Each row of numbers belongs to one of the elements below and depends on some of the facts about them. Some rows are named. Which element is each other row?

Named rows:
driklole: [  1  -9  -4 -10   7  14 -15  -2  -5  -4  -3   5   4  -4  -8  -9  -9  -4
   5  -4  -6  -1  -5  -1  -6  -9 -11  -2  -8]
lestun: [  3  -8   7 -11   0   0  65 -11 -13  -3  -1  -2  14   2   8 -11  33   2
 -14  15  -6   3   2   0  40 -10  -2  -8  -9]
tesalok: [  0  -8  -4  -8   6   9 -15  -6  -5  -5  -3   3   0  -5  -6 -10  -7  -5
  -2  -3  -4   0  -3   2  -7 -11  -9  -3  -7]
loru: [  1  -2   5  -7   7  -1  20 -12 -14  -2  -3  -5   7  -4  -4 -10  -4  -1
  -5   2   6  -2  -7  -3  -3 -11  -8   5  -7]
plobol: [  2  -9  -4 -11   0  -1 -14  -8  -9  -1  22  -4  71  -1   7 -11  20  -4
 -13   0  -3  32  -7  -2  -6 -11   6  -1   3]
kesi: [ 14   4  22  -6   1   0 -11 -12  -3   0  16   8   3   8  -8 -10  16  -3
   3  -5   9  -3  -8  12  -7 -10 -12   0  -9]
fifli: [  0  -9  -4 -10   6  16 -14  -2  -5  -5  -1   6   2  -6  -7  -8  -8  -4
   6  -3  -6  -2  -4   0  -5  -9 -11  -1  -9]
sasko: [  3  -2  -5   5  24  19 -14   4   3  -4  -4  -1   3  -4  -7  -1  -9   8
  -8  -1   2  -2   0  -3  -6  -7 -13  -3  -2]
plotri: [  0  -8  11  -5   4  38 -14 -18 -13   0  -4  11   2  -7  -3 -11 -11   1
 -10   0  -8  23  -8   3  -4  -9   3  -4  -6]
lepil: [  2  -4   5  -7   6  -1  16 -11 -13  -3  -2  -4   8  -3  -4 -10  -3  -2
  -5   1   6  -1  -7  -3  -3 -11  -9   4  -6]
skotom: [  1  -8   0   3  30   3  -5  -1 -14  -2  -3  -3  25  -4  20 -11  -8   3
  17  33 -11  11  -4  -3  60   6 -14  13  -3]
sustan: [  1  -9  -4 -11   7   1   8 -10  16  19   6   2   2  -5  -7 -10  -4  -3
 -13  32  18  -2  17   9  -6 -11   5   1   1]
gokezas: [  2  -3  13   6   2  10  -9 -17 -14   1   0   0   2  -6   1 -10  -9   0
 -13  -2  -2  29  -6   5  -7 -12  13  -6   7]
skegro: [  1  -7   1 -10   9  -1  16  -3 -14  -2  -3  -5  10  -4  -7 -11  -7   0
  11   2   5  -3  -7  -3  -7  -7 -13   9  -9]
trezun: [  2  -2   6  -8   6  -1  21 -12 -14  -2  -1  -5   8  -3  -5 -10  -3  -2
  -5   1   6  -3  -6  -4   0 -11  -8   4  -7]
flovi: [  0  17   4  -9  49  23 -13 -11 -11  -4  59  32  20  -5  -5  10  -4   0
  41  -4   3  -2  -7  24  -7  19 -13  -4 -10]
mazo: [  0  -9  23 -11  -1   0  22  -3   0  -3   5   4   7  43  -8 -10   8  -4
  17  -2   4  -2  -7  -3  -8 -10 -11  22  -8]
stuskepla: [  2  -7  25 -12  11  44 -13 -17 -13  -3  10   2   8   2  -7  -4   9  -3
  35   0 -13  -2  -8   9   6 -11   0  -8  -8]
muskol: [  3  14  -5  13  27   0  27  -5 -11  -4  -3  -3   1  -6  -6 -11  -6  12
 -12   5  16  -2  -8  -3  -7 -10 -10   4   4]
sketra: [  4  -1  -5 -12   0  -3 -15  -2 -13   6  -2  -4   3  -5  16  -9 -10  -3
   9  -4   0  -1   2   7  22   2  17  -4  -6]
naston: [  3  -8  14  -9  -1   1  32  43 -14  -1  -2   4  27  -4  23 -11  -5  10
 -13  16  23  -1  -7  -3  -5   0  -7  24  -8]

There are 3 kinds of fact about the elements: Π, ξ, Ψ.
Π: is directly followed by; ξ: points at; Ψ: hangs directly under
badrefun: Π kleron; Ψ driskem
beri: Π drume; Ψ fepudek
bitran: Π mupliski; ξ plezagim; Ψ plavo
bodronol: Π gragral; ξ beri; Ψ skotom
bogras: Π rabri; Ψ mela
botem: Π plotri; Ψ vidas
bredil: Π fulom; Ψ plobol
brito: Π rodrum; Ψ plobol
brizabu: Π nostomis; ξ plobol; Ψ plebon
brurobran: ξ nupli; Ψ kipu
bufu: ξ plebon; Ψ gidri
delik: Π steli; Ψ zuri
diben: Ψ zevuk
dobra: Π legrur; ξ pago; Ψ pogras
dola: Π flufogra; Ψ tepobas
dreges: Π kloflom; Ψ pogras
dregir: Π bodronol; ξ stadil; Ψ skotom
driklole: Π nupli; Ψ lapa
drimudrur: Π skimer; ξ vemeba; Ψ loru
driskem: Ψ plavo
drume: Π lakestus; Ψ fepudek
famis: Ψ sedrir
febrin: Π diben; Ψ zevuk
feflon: Π drimudrur; Ψ loru
fegribus: Π trubras; Ψ mela
fifli: Π kugras; Ψ madostik
flitagir: Π truba; Ψ driskem
flofik: Π gidri; ξ plusti; Ψ plebon
flovi: Π plakos; ξ klasker; Ψ flitris
flovu: Ψ skegro
flufogra: Π gragidrer; Ψ tepobas
fulom: Π kazir; Ψ plobol
futeplol: Π vebrar; Ψ vidas
gidri: Π brizabu; Ψ plebon
gokezas: Ψ tepobas
goskam: Π skagreska; Ψ naston
gragidrer: Π plupetrul; Ψ tepobas
gragral: Ψ skotom
gridro: Π lestun; ξ nostomis; Ψ kipu
grifil: Π plobol; Ψ plevak
katu: Π plegre; ξ gragidrer; Ψ plevak
kazir: Π brito; ξ naston; Ψ plobol
kesi: Π timok; ξ kipu; Ψ fepi
klabrin: Π vemeba; Ψ ditefin
klaro: Π skudir; Ψ vidas
klaste: Π sedrir; Ψ pogras
klegok: Π vatru; Ψ plevak
kleron: Ψ driskem
kloflom: ξ tepobas; Ψ pogras
kovu: Π plabogrel; ξ naston; Ψ lepil
kubal: Π skofis; Ψ klegok
kudropal: Π pobrim; ξ lestun; Ψ madostik
kugras: Π kudropal; Ψ madostik
kuvin: Π stode; ξ gragidrer; Ψ gragral
ladek: Ψ lestun
lakestus: ξ fepudek; Ψ fepudek
lapa: Π trusedu; Ψ trufen
legrur: Π klaste; Ψ pogras
lestun: Π brurobran; Ψ kipu
libok: Π tokir; Ψ plebon
loru: Ψ bidru
makek: Π ladek; ξ gragral; Ψ lestun
mazo: Π plusti; Ψ fepi
meflan: Π tesalok; ξ pleplos; Ψ fepudek
mela: Π stafu; Ψ muskol
mupliski: Π driskem; Ψ plavo
naston: Π klabrin; Ψ ditefin
nedupos: Π sapaflir; Ψ flitris
nestus: Π makek; Ψ lestun
nono: Π stadil; Ψ mazo
nostomis: Π libok; Ψ plebon
nostosku: Π saze; Ψ gragral
nugre: Π famis; ξ rudri; Ψ sedrir
nupli: Ψ lapa
pago: Π kesi; Ψ fepi
petrum: Π kubal; Ψ klegok
pigor: Ψ mazo
plabogrel: Π zeve; Ψ lepil
plakos: Π nedupos; Ψ flitris
plegre: ξ madostik; Ψ plevak
pleplos: Π bitran; Ψ plavo
plezagim: Π flovu; Ψ skegro
plobol: Π klegok; Ψ plevak
plotri: Π klaro; Ψ vidas
plupetrul: Π gokezas; Ψ tepobas
plusti: Π pago; Ψ fepi
pobrim: Ψ madostik
rabre: Π febrin; Ψ zevuk
rabri: Π fegribus; Ψ mela
rodrum: Ψ plobol
rudri: ξ tepobas; Ψ plusti
sapaflir: Ψ flitris
sasko: Π bogras; Ψ mela
satror: Ψ pago
saze: Π tafos; ξ sustan; Ψ gragral
sedrir: Π dreges; Ψ pogras
severas: Π zurin; Ψ zevuk
sezum: Π nugre; ξ kleron; Ψ sedrir
skagreska: ξ skotom; Ψ naston
skegro: Π flofik; Ψ plebon
sketra: Π kuvin; Ψ gragral
skimer: Ψ loru
skobik: ξ fegribus; Ψ trezun
skofis: ξ naston; Ψ klegok
skosti: Π tepobas; Ψ zugas
skovum: Π mela; Ψ muskol
skudir: Π futeplol; ξ skofis; Ψ vidas
sostar: Ψ fepi
stadil: Π pigor; ξ nostomis; Ψ mazo
stafu: Π zudan; Ψ muskol
stapul: Π tipor; Ψ pobrim
steli: Ψ zuri
stilom: Π nestus; ξ goskam; Ψ lestun
stode: ξ skobik; Ψ gragral
stope: Π satror; Ψ pago
stuskepla: Π severas; ξ kloflom; Ψ zevuk
sustan: Ψ klasker
tafos: Π sketra; Ψ gragral
tepobas: Ψ zugas
tesalok: Π beri; Ψ fepudek
tidem: Π skovum; Ψ muskol
timok: Π sostar; ξ plevak; Ψ fepi
tipor: ξ fegribus; Ψ pobrim
tivi: Π kovu; Ψ lepil
tokir: Ψ plebon
trezun: Ψ novezim
truba: Π badrefun; Ψ driskem
trubras: Ψ mela
trusedu: Π zuri; Ψ trufen
vafo: Π vusti; Ψ lestun
vatru: Π katu; ξ gidri; Ψ plevak
vebrar: Ψ vidas
vemeba: Ψ ditefin
vidas: Π skosti; Ψ zugas
vusti: Π stilom; Ψ lestun
zeve: Ψ lepil
zevuk: Π gridro; Ψ kipu
zudan: Ψ muskol
zuri: Ψ trufen
zurin: Π rabre; ξ plezagim; Ψ zevuk

Which element is each row?
No name comes twice in this set of rows, the named rows included.
[  0  -2  -5  -7  18  31   0 -17  -4   8  10  13   2  -4  -5  -9  -9  16
 -14  -2  -7  57   3  15  -6  -7 -11  -7  -3] -> gragidrer
[  0  -8  13  -6   2  -1 -13  27 -14  -3  11  13  33  -4  20 -11   9  -4
 -14  -5  16  -2  -8  -3  -7 -10  19   2  -7] -> skofis
[  1  -4  28  -4   6   0 -13  16 -14  -3  25  15  42  -1  13 -10  10  -3
  -2  -5  16  -3  -6  -3  -7 -10  26  -3  -4] -> kazir
[  2  26  -6  21  37   0  33  -2  -9  -4  -2  -4   4  -6  -7 -10  -7  20
 -14   8  21  -1  -7  -2  -6 -10 -10   3  12] -> mela
[  8  -9  -5 -11  11  19 -14  -9 -10  42  13   4   2  -4  -8  -9 -11  -2
  49   0  19   0  -8  20   3  20  32  -2  -6] -> saze
[  0  -8  -4 -11  15  16 -13 -14  13  -4  -3   2   2  -1  -9  -4 -11   4
  -7  -1  -9  19   9   1  -7 -10 -14  -3  -7] -> plezagim
[  0  -6  25  -8   0   2  28 -11  -4  -2   8  -2   3  38  -8 -10  12  -4
   1  -2   7  -1  -7  -4  -7 -10 -12  19  -9] -> fepi
[  0  26  -6  -4  42  20 -14 -16  -5   6  56   1  15  -5  -7  -9  13  -4
  -1  -4  -1  30  -5   8   5 -11   4  -9  20] -> katu
[  1  -2  56  12   2   6 -12   5 -13  -4   4  24   3  -4  22 -10  -8   0
  -9  -6  17  -3  -8  13  -6  -6  30   1  -7] -> skudir
[  3  30  -5 -11  29   7 -16 -19 -14  27  28  -1   1  -5   1 -10 -10  -4
  37  -3   4   4  -8  24  39  10  14  -9  -3] -> kuvin
[  0  -9  -5 -11  -1  12   0   8  14  10  -1  12   2  -5  -7 -11   1   1
 -14   3   8  -3  18   8  -5 -10  -6   3  -9] -> pleplos

Now the same elements, written a new way:
Some rows with their names:
nostosku: [ -3  11   4  15  14  -4   1   2 -10  11   4  -3  12  23  -9   8  -6  12
 -10   8  13  -8 -12   4   1  -3 -16  20  -2  -7 -11   3 -14]
klaro: [-20 -24  -6 -15  19  -5   2  12  -7 -22 -37   0 -13   0 -21  -2  12  15
  21   2 -17   7  12  -5   8   5  -3 -32 -26 -17  10   8  39]
petrum: [-15   9  17  11   1 -11  15 -12   3  29  12  20   6 -17   6 -12  -7  -7
  -5  -5   4   1   7  27  12   4 -39  -7  16  27 -11   9   1]
futeplol: [ 18 -17   2 -18  36  11   9  14   4  -8 -50  -5  -8   0 -15 -15  28   7
  21   0  -8   2  22  -2 -14  29  13 -26 -23 -14  27  21  34]
stadil: [-22  32  -1  -3  39 -14 -12  -8  10  -3   7  41  11  13  -5  -7 -18  49
 -15 -39  23 -37  12  -2  13 -23  16  31  51  -7  13  32 -42]
nostomis: [ -9  25  12  -7  23   4 -11  18  10   6 -17  30  -9  31 -11 -23  12  35
  -9 -51   7 -38  48  19  -3  19  43  25  45  13  47  43 -30]
flitagir: [ -4  10   7  10  13  -5   4   1  -9  14   0   1  11  14  -5   2  -5  11
  -7   5  12  -3  -9   8   4  -3 -20  15  -2  -2 -10   2  -6]
mela: [  4  12 -15  13 -19  13 -18  -2  -7 -14  13  -5 -19   3   5  25  -6 -11
   5   7 -20 -19   0 -19   1 -13  12  14  10  -3   1 -25   6]
trusedu: [-11  -7   0   2  10  -4  11  -9   5 -11   7   2   2  -3  -5   1  -4  11
  -6   7   1   5  -5   2  -7  -5 -11   6   2  -5 -16   5 -14]
pleplos: [-14   6  14   5   2   1  12   6 -12  12  -6   1  -3  21  -8   2   1  15
  -9   3   2   2   0  16   1   5 -23  22  -4   3 -13   2  -3]
fulom: [-25  -6  12   6  -2 -12  24 -23  18   7  23  23  -2 -38   8 -12  -7 -10
  -6  -1  -7   7  16  25   0   5 -32 -19  24  28 -16  15 -10]
flufogra: [-13 -13   1 -23  33  -1  21  -5   1 -18 -33   8  -9  -8 -10  -1   6  25
   9   5  -7   9  -1  -7  -3   0 -17 -13 -18 -23 -10  11  22]
nono: [ -2  11   5  14  13  -3   1   2 -10  13   3  -2  11  19  -7   8  -6  11
 -10   7  12  -7 -12   4   2  -4 -17  20  -3  -5 -11   1 -11]
kloflom: [ -9 -17   6 -16  -7  13 -34  20  11  24 -12  37  11  31  16   0 -10 -30
 -21 -18   5   4 -12 -32 -38  22   6 -44 -31 -18  75  16 -31]
skegro: [ 18  37   1   5  -3  16  -3 -11 -10  17   0   9 -11   2  20  17  -9  -1
  -3   1  -3 -18 -15 -13   7 -20 -16  35  11  -2 -12 -27  11]
sapaflir: [  0 -18  -2 -10  -3  -4  -6   0   1   0   1 -13   2  13   0   3   5   1
   2  -2   5  -5   9   3  -1  23  18 -18  -3   6   3   9   0]
fepudek: [  6  17   2  -5 -21  22   2  -3  -5   0  -4   4 -29   1  15  15   2  -2
   0  -1 -20  -9   6  -7  -5   0   1  27  11   5  -7 -21  12]
vebrar: [ 11 -16  -9 -25  16  14   9  26   0   2 -66   0  -1 -11 -12  -5  17  -1
  17   1  -6  17  20 -13 -11  40  14 -18 -14 -28  35  33  31]
flovi: [  5   6   1  12  21 -10  -2  -5  -5  16   5   1  22   1  -4  -1 -10   7
   0   7  20   0 -17   3   9 -11 -21   8  -2  -4 -10   0   0]
nupli: [-20  -8   7  -1   0   2  18  -3   1 -13   2   1 -11   5  -8   4   1  16
  -9   6  -8   7   5   9 -13   5 -12  15   2  -1 -19   5 -12]
fegribus: [ -2   0   5 -26 -26  35   5   8  -5 -16 -13 -29   0  29   6   5  24 -18
 -46  36 -29   7   5  30  16  -2  48 -25 -27 -25 -23  61 -28]

Name these rows:
No name comes twice in this set of rows, the named rows included.
[ -2  -9  -7   9  20  -9   5 -13   8  -9  15   0  15 -12  -5   3 -10   7
  -1  13  11   2 -12  -6  -6 -10 -10   2   3  -9 -17   4 -13] -> flofik
[ 14  14  -5 -26  11  20   4  -5  -6  -4 -39   9 -28 -13  14  11   6   5
  17  -2 -20  -8   1 -24   4  -5  -3   0  -8 -16   3 -16  46] -> zugas
[ -8 -19 -13  16   3 -13 -15   3   0 -13  14  -9  12  -5 -15   2  -6  -5
  12   9   1   2   1  -2   5  -5   4 -17  -3  -2   3   0   3] -> kudropal
[ 15  -7 -13   7  -8  11  -3  22   3   8 -18 -10  12   1  -8   5   3 -16
  -1   7   5   7  14  -7 -18  35  23   7   9 -12  28  26 -14] -> sostar
[ 23 -25   7 -10  -9  -1  -6  24   9   1   1 -16  16  -7  -8 -42  14  -5
  12 -13  14  35   3  22 -10   5  28   0 -15  15  20   0   1] -> febrin
[-11  -5  -2   9  13  -4   9  -8   3 -13  12  -2   5   5  -9   8  -5  11
 -10  11   4  -1  -7  -1 -11  -3  -7  12   2  -9 -17   7 -23] -> bogras
[  2  21  -1  -2 -13  24   9 -13  -2 -11   5   6 -31   0  17  24  -4   5
  -8   7 -21 -12  -3 -14 -13 -10  -6  40  15  -4 -22 -24  -3] -> plusti
[  1 -16  -4  -5  -2  -3  -8   0   0  -2   4 -16   3  19  -2   8   5   1
  -1   1   6  -9   8   0  -3  23  21 -14  -2   2   3  10  -4] -> stafu
[-10  11   1  10 -35   4  -2 -18   8   8  23  22 -27 -44  23   3  -6 -34
  10  -8 -31 -10  23   8  13  -5 -14 -18  32  36   2 -18  22] -> klegok
[-11 -12  22 -23   2 -16 -38   8   3  31  20  38  34  21  21 -33 -25  -2
 -14 -31  33  30 -59 -11  -3 -45 -26 -31 -52  -2  34 -25 -14] -> stuskepla
[  7  19   1  -3 -20  23   0  -3  -6  -1  -3   3 -30   2  15  19   1  -3
   0   1 -21 -12   5  -9  -7   0   1  29  12   3  -6 -22  10] -> plebon
[ 10   9  -8  -9  11  18   6 -15  10 -19   7 -11  31 -20   7  -4   1 -20
 -38  47 -11  17 -26  13  22 -48  17 -24 -20 -40 -36  52 -30] -> tipor
[ -4 -32  -7  -1 -17 -21 -19  17   1 -12  21 -13  24 -18 -14 -30  -8  -1
  19  -7  14  39 -14  13  14 -24  11 -11 -16   9   3 -15  10] -> stilom
[-11  17   0 -18  32 -27 -19  -3  16   1  15  39  31 -14  -1 -38 -22  45
  -2 -49  39  -3  -7   7  25 -45  18  21  38   0  14  19 -28] -> gridro

